Below is a small trained network, with its code and all its weights. Each question gives an input and a target symbol and asks what happens when units are switched off, that is, made to give their printed mean instead of their output.

import numpy as np


def w(rows, s, z=0):
    codes = np.array(rows[::2]) - 128.0
    scale = np.full(codes.shape[1], s)
    scale[-1] = z or s
    return codes * scale


def f(y):
    return y / 2 * (1 + np.tanh(0.7978845608 * (y + 0.044715 * y**3)))


def softmax(a):
    e = np.exp(a - a.max(-1, keepdims=True))
    return e / e.sum(-1, keepdims=True)


def log_softmax(a):
    a = a - a.max(-1, keepdims=True)
    return a - np.log(np.exp(a).sum(-1, keepdims=True))


def net(x, mask):
    ids = ['αβγδζξσω'.index(c) for c in x.split()]
    T = len(ids)
    res = E[ids] + P[:T]
    u = 0
    for l in range(2):
        q, k, v = (res @ M[l].T for M in (Q, K, V))
        z = softmax(np.where(np.tri(T) > 0, q @ k.T / 3**0.5, -1e9)) @ v
        res = res + np.where(mask[u], z, O[l][:, -1]) @ O[l][:, :-1]
        u += 1
        y = f(res @ A[l][:, :-1].T + A[l][:, -1])
        res = res + np.where(mask[u : u + 8], y, B[l][:, -1]) @ B[l][:, :-1]
        u += 8
    return log_softmax(res[-1] @ U[:, :-1].T + U[:, -1])


Q, K, V, O, A, B = {}, {}, {}, {}, {}, {}
E = w([
[151,162,68,101,96,190],'α',
[208,157,139,32,3,135],'β',
[193,165,213,103,80,112],'γ',
[110,120,247,135,181,82],'δ',
[50,220,213,74,192,228],'ζ',
[68,41,182,46,223,100],'ξ',
[130,2,89,54,45,98],'σ',
[19,91,69,209,60,242],'ω',
],0.0051)
P = w([
[99,119,150,36,24,129],'0',
[235,80,253,160,116,133],'1',
[224,42,204,215,134,201],'2',
[48,120,84,73,92,171],'3',
[57,180,26,27,79,150],'4',
[81,165,131,46,115,83],'5',
[215,173,223,100,120,68],'6',
],0.0045)
Q[0] = w([
[123,39,26,235,245,69],'L0H0',
[24,216,105,15,47,194],'L0H0',
[184,225,71,254,183,220],'L0H0',
],0.0051)
K[0] = w([
[203,210,234,89,2,92],'L0H0',
[113,18,105,235,242,193],'L0H0',
[186,121,236,3,142,22],'L0H0',
],0.0055)
V[0] = w([
[207,105,246,86,185,24],'L0H0',
[68,238,127,175,56,253],'L0H0',
[225,86,153,81,38,87],'L0H0',
],0.0052)
O[0] = w([
[239,143,185,1,242,21,107],'L0H0',
[73,221,215,239,20,254,212],'L0H0',
[221,153,112,149,39,43,254],'L0H0',
],0.0047,0.002)
A[0] = w([
[193,57,52,73,44,85,170],'L0N0',
[34,28,48,112,100,185,224],'L0N1',
[208,136,160,150,3,126,126],'L0N2',
[198,235,238,97,54,158,154],'L0N3',
[234,97,239,229,82,130,214],'L0N4',
[103,183,59,104,198,134,78],'L0N5',
[232,213,200,65,50,111,131],'L0N6',
[120,59,47,217,244,50,2],'L0N7',
],0.0047,0.0043)
B[0] = w([
[176,42,34,68,43,87,197],'L0N0',
[22,36,200,110,31,109,220],'L0N1',
[200,91,29,206,127,193,202],'L0N2',
[186,181,88,171,186,209,241],'L0N3',
[255,94,153,186,145,186,253],'L0N4',
[52,189,22,74,167,109,95],'L0N5',
[222,177,53,176,187,163,220],'L0N6',
[27,205,19,180,147,154,92],'L0N7',
],0.0045,0.0038)
Q[1] = w([
[12,170,19,169,65,85],'L1H0',
[36,88,182,29,207,45],'L1H0',
[181,22,254,152,120,225],'L1H0',
],0.0043)
K[1] = w([
[253,115,98,192,181,182],'L1H0',
[145,37,94,209,52,148],'L1H0',
[36,157,34,4,41,74],'L1H0',
],0.0051)
V[1] = w([
[35,18,222,78,66,60],'L1H0',
[163,12,2,128,39,70],'L1H0',
[235,82,204,90,211,26],'L1H0',
],0.0053)
O[1] = w([
[39,2,40,103,241,165,116],'L1H0',
[41,114,18,244,120,26,253],'L1H0',
[166,69,210,112,168,14,71],'L1H0',
],0.0057,0.0038)
A[1] = w([
[43,9,55,179,109,136,5],'L1N0',
[188,246,100,169,60,136,6],'L1N1',
[191,147,38,159,113,23,139],'L1N2',
[105,121,93,156,151,14,86],'L1N3',
[209,149,253,55,108,143,223],'L1N4',
[176,191,134,227,58,57,223],'L1N5',
[170,214,88,75,188,83,91],'L1N6',
[229,114,108,102,129,43,184],'L1N7',
],0.0047,0.0031)
B[1] = w([
[183,239,128,146,156,164,180],'L1N0',
[46,233,69,232,132,120,178],'L1N1',
[145,140,47,119,213,67,199],'L1N2',
[174,220,84,119,136,119,136],'L1N3',
[226,187,226,17,125,142,209],'L1N4',
[100,118,147,224,83,60,255],'L1N5',
[254,229,151,74,142,38,122],'L1N6',
[180,122,129,91,205,32,213],'L1N7',
],0.0048,0.005)
U = w([
[100,41,172,239,75,191,254],'α',
[140,239,156,213,91,47,65],'β',
[172,150,246,130,81,54,116],'γ',
[143,76,155,3,228,110,185],'δ',
[181,210,209,16,95,229,41],'ζ',
[128,21,35,84,180,73,184],'ξ',
[68,204,6,202,187,48,13],'σ',
[104,147,37,134,126,233,74],'ω',
],0.0042,0.0038)

Each question gives the input, a string of symbols that net reads in full, and the target symbol t.
The units are the heads (3 rows each of Q, K, V and O) and the neurons (one row each of A and B). Each row of codes is followed by its name. A weight is (code - 128) times the scale printed after its matrix; where a second scale follows, it is the last column's (O, A, B and U).
mask holds one flag per unit, layer by layer, with each layer's heads first. A switched-off unit (its flag False) gives its mean, the last column of its rows in O or B, instead of its output. The means were averaged over made-up inputs and are rounded, as every weight is.
A unit's drop is (log p(t) with every unit on - log p(t) with that unit switched off) / (log p(t) with every unit on - log p(t) with every unit switched off).
The circuit of an input: a set's keep is (log p(t) with only the set's units on - log p(t) with every unit switched off) / (log p(t) with every unit on - log p(t) with every unit switched off). Starting from the 12 units with the biggest drops (on a tie, the unit counted first), units are removed one at a time, each time the one whose removal leaves the highest keep (on an exact tie, the one counted first), for as long as the keep stays at least 0.8.
units of the circuit, in order: the units of the circuit, biggest drop first
most important unit: the unit with the biggest drop
k most important neurons: the k neurons with the biggest drops, biggest first
k most important neurons of layer l: the k neurons of layer l with the biggest drops, biggest first
drop when u is switched off: that unit's drop, to one decimal
input δ β γ, target δ: most important neuron of layer 1	[L1N7]
input ω γ α, target ω: 3 most important neurons of layer 0	[L0N1, L0N4, L0N6]
input σ σ ξ, target ξ: units of the circuit, in order	[L0H0, L1H0]
input σ ζ ξ γ ζ, target δ: units of the circuit, in order	[L0H0, L1H0, L1N5, L0N2]
input ω α ζ, target ω: units of the circuit, in order	[L1H0, L0H0, L0N1, L0N4]
input ω α ω ζ ζ ξ γ, target ζ: 2 most important neurons of layer 1	[L1N4, L1N5]
input β β γ, target β: 2 most important neurons of layer 1	[L1N1, L1N5]
input γ γ β, target β: 2 most important neurons	[L0N6, L1N1]
input ζ σ β, target ζ: 3 most important neurons	[L1N4, L0N4, L0N0]
input ξ ζ σ, target ξ: 2 most important neurons of layer 0	[L0N0, L0N3]
input γ ζ ξ, target γ: 2 most important neurons of layer 1	[L1N4, L1N2]
input σ β γ, target σ: 2 most important neurons	[L0N0, L1N2]
input α δ γ δ ζ, target ζ: 2 most important neurons of layer 0	[L0N0, L0N1]
input δ ξ β, target δ: most important unit	L0H0
input ζ ω δ, target ζ: 2 most important neurons of layer 0	[L0N0, L0N4]
input β γ δ, target β: 2 most important neurons of layer 1	[L1N5, L1N1]
input β γ γ β ζ, target γ: drop when L0H0 is switched off	0.3
input γ α ζ, target ζ: drop when L1N4 is switched off	0.5
input γ ζ γ γ, target γ: drop when L1N4 is switched off	0.1
input ω α γ, target ω: 2 most important neurons of layer 0	[L0N1, L0N4]
input δ γ β, target δ: 2 most important neurons of layer 1	[L1N7, L1N4]
